Below are the code and all the weights of a small trained network. Each question names an input and a target symbol and asks about switching units off, where a switched-off unit gives its printed mean instead of its output.

import numpy as np


def w(rows, s, z=0):
    codes = np.array(rows[::2]) - 128.0
    scale = np.full(codes.shape[1], s)
    scale[-1] = z or s
    return codes * scale


def norm(h):
    return h / np.sqrt((h * h).mean(-1, keepdims=True) + 1e-5)


def f(y):
    return np.maximum(y, 0)


def softmax(a):
    e = np.exp(a - a.max(-1, keepdims=True))
    return e / e.sum(-1, keepdims=True)


def log_softmax(a):
    a = a - a.max(-1, keepdims=True)
    return a - np.log(np.exp(a).sum(-1, keepdims=True))


def net(x, mask):
    ids = ['ΘΠΣΩβγδζημξτφψ'.index(c) for c in x.split()]
    T = len(ids)
    res = E[ids] + P[:T]
    r = norm(res)
    for j in range(2):
        rows = slice(4 * j, 4 * j + 4)
        q, k, v = (r @ M[0][rows].T for M in (Q, K, V))
        z = softmax(np.where(np.tri(T) > 0, q @ k.T / 4**0.5, -1e9)) @ v
        o = O[0][rows]
        res = res + np.where(mask[j], z, o[:, -1]) @ o[:, :-1]
    y = f(norm(res) @ A[0][:, :-1].T + A[0][:, -1])
    res = res + np.where(mask[2:14], y, B[0][:, -1]) @ B[0][:, :-1]
    return log_softmax(norm(res)[-1] @ U[:, :-1].T + U[:, -1])


Q, K, V, O, A, B = {}, {}, {}, {}, {}, {}
E = w([
[131,101,133,110],'Θ',
[133,96,134,104],'Π',
[132,95,134,105],'Σ',
[126,88,97,154],'Ω',
[160,166,53,114],'β',
[169,128,113,35],'γ',
[133,86,137,93],'δ',
[133,91,135,104],'ζ',
[141,104,88,132],'η',
[87,110,138,108],'μ',
[107,44,224,218],'ξ',
[96,193,74,41],'τ',
[54,237,126,255],'φ',
[183,135,167,136],'ψ',
],0.012)
P = w([
[104,254,182,145],'0',
[143,121,144,63],'1',
[146,101,124,65],'2',
[145,103,117,78],'3',
[142,110,113,92],'4',
[136,112,112,102],'5',
[140,120,115,108],'6',
[134,119,105,118],'7',
[133,127,108,132],'8',
[140,125,96,142],'9',
[143,125,100,134],'10',
[135,118,117,114],'11',
],0.0079)
Q[0] = w([
[104,254,172,198],'h0',
[95,145,73,136],'h0',
[154,19,34,101],'h0',
[157,195,88,104],'h0',
[128,204,157,180],'h1',
[150,77,55,98],'h1',
[105,171,212,179],'h1',
[150,102,177,153],'h1',
],0.0077)
K[0] = w([
[56,161,153,21],'h0',
[152,130,174,117],'h0',
[193,120,139,169],'h0',
[124,152,180,122],'h0',
[171,113,205,125],'h1',
[1,124,75,91],'h1',
[199,132,146,144],'h1',
[159,167,90,128],'h1',
],0.0094)
V[0] = w([
[101,79,182,160],'h0',
[131,135,70,141],'h0',
[80,141,126,65],'h0',
[234,134,180,113],'h0',
[109,148,97,132],'h1',
[253,121,141,142],'h1',
[157,166,111,135],'h1',
[90,138,77,76],'h1',
],0.012)
O[0] = w([
[118,13,176,152,107],'h0',
[170,144,9,104,181],'h0',
[13,163,89,118,123],'h0',
[175,175,227,62,118],'h0',
[102,148,76,104,129],'h1',
[223,170,121,166,74],'h1',
[159,223,110,176,82],'h1',
[91,167,132,2,252],'h1',
],0.0064,0.0036)
A[0] = w([
[222,175,166,155,15],'n0',
[30,159,119,118,93],'n1',
[209,171,167,155,8],'n2',
[187,183,106,235,41],'n3',
[126,124,92,109,107],'n4',
[179,57,111,124,151],'n5',
[1,152,146,142,38],'n6',
[142,69,149,91,208],'n7',
[154,54,132,112,254],'n8',
[199,120,74,148,236],'n9',
[21,133,95,175,104],'n10',
[226,79,103,97,181],'n11',
],0.007,0.002)
B[0] = w([
[169,58,139,2,141],'n0',
[135,70,131,122,177],'n1',
[140,67,105,38,139],'n2',
[176,91,166,97,148],'n3',
[89,154,93,105,182],'n4',
[169,125,104,162,217],'n5',
[168,80,74,175,168],'n6',
[147,100,92,161,235],'n7',
[132,132,94,183,251],'n8',
[166,175,143,120,212],'n9',
[185,98,79,94,168],'n10',
[178,155,140,154,253],'n11',
],0.0077,0.0047)
U = w([
[98,146,173,113,126],'Θ',
[95,139,182,104,251],'Π',
[102,129,178,105,147],'Σ',
[174,107,60,149,196],'Ω',
[121,218,118,87,19],'β',
[134,169,150,66,40],'γ',
[109,125,155,99,46],'δ',
[120,120,156,108,65],'ζ',
[154,229,80,85,68],'η',
[2,48,93,55,70],'μ',
[151,40,199,187,80],'ξ',
[47,176,112,52,102],'τ',
[59,162,104,165,214],'φ',
[220,126,245,58,74],'ψ',
],0.0093,0.0028)

Each question gives the input, a string of symbols that net reads in full, and the target symbol t.
The units are the heads (4 rows each of Q, K, V and O) and the neurons (one row each of A and B). Each row of codes is followed by its name. A weight is (code - 128) times the scale printed after its matrix; where a second scale follows, it is the last column's (O, A, B and U).
mask holds one flag per unit, heads first, then neurons. A switched-off unit (its flag False) gives its mean, the last column of its rows in O or B, instead of its output. The means were averaged over made-up inputs and are rounded, as every weight is.
A unit's drop is (log p(t) with every unit on - log p(t) with that unit switched off) / (log p(t) with every unit on - log p(t) with every unit switched off).
The circuit of an input: a set's keep is (log p(t) with only the set's units on - log p(t) with every unit switched off) / (log p(t) with every unit on - log p(t) with every unit switched off). Starting from the 12 units with the biggest drops (on a tie, the unit counted first), units are removed one at a time, each time the one whose removal leaves the highest keep (on an exact tie, the one counted first), for as long as the keep stays at least 0.8.
units of the circuit, in order: the units of the circuit, biggest drop first
top k neurons: the k neurons with the biggest drops, biggest first
heads that matter: for each layer, one digit per head in row order, 1 if its drop is at least 0.15 and else 0, layers parted by /
drop of u: that unit's drop, to one decimal
input β η ζ Σ ξ μ μ Θ, target μ: heads that matter	01
input ζ Π η Ω β μ Ω Ω ψ ψ Θ, target ψ: heads that matter	10
input η η δ Ω ψ γ Π η φ ξ ψ η, target ψ: units of the circuit, in order	[h0]
input ζ Ω Π η η Θ η, target η: heads that matter	10
input φ Ω μ η Σ Ω Ω μ Π, target μ: heads that matter	01
input Σ Σ μ Σ δ Ω μ Σ η, target μ: heads that matter	01
input δ ζ η ψ η η ψ ξ, target ψ: units of the circuit, in order	[h1, h0, n0, n3]
input ψ δ δ φ Σ ξ Σ δ, target ξ: heads that matter	10
input ζ μ ζ, target μ: heads that matter	00
input Ω φ Ω Ω Σ φ, target Ω: top 4 neurons	[n10, n6, n3, n1]
input η μ Ω Ω Ω Ω Ω Π Π ψ, target ψ: units of the circuit, in order	[h1, n0, n3]
input η Ω τ β Ω ζ η δ η, target η: heads that matter	00
input η Σ Π φ ξ Π Π, target ξ: heads that matter	10
input Θ ζ Π Π Ω ψ Π ζ, target ψ: units of the circuit, in order	[h0]
input Π Ω Π μ Π, target μ: units of the circuit, in order	[h1, h0, n9]
input Ω Ω η η τ μ δ, target μ: units of the circuit, in order	[h1, n9]
input β ξ ζ, target ξ: drop of n9	0.1
input ζ Θ ψ ψ Ω, target ψ: drop of n10	0.0
input Σ γ Θ Ω ψ Ω Ω Σ β ψ Π Σ, target ψ: drop of h0	1.1
input Ω Π φ Σ μ Σ, target μ: units of the circuit, in order	[h1]
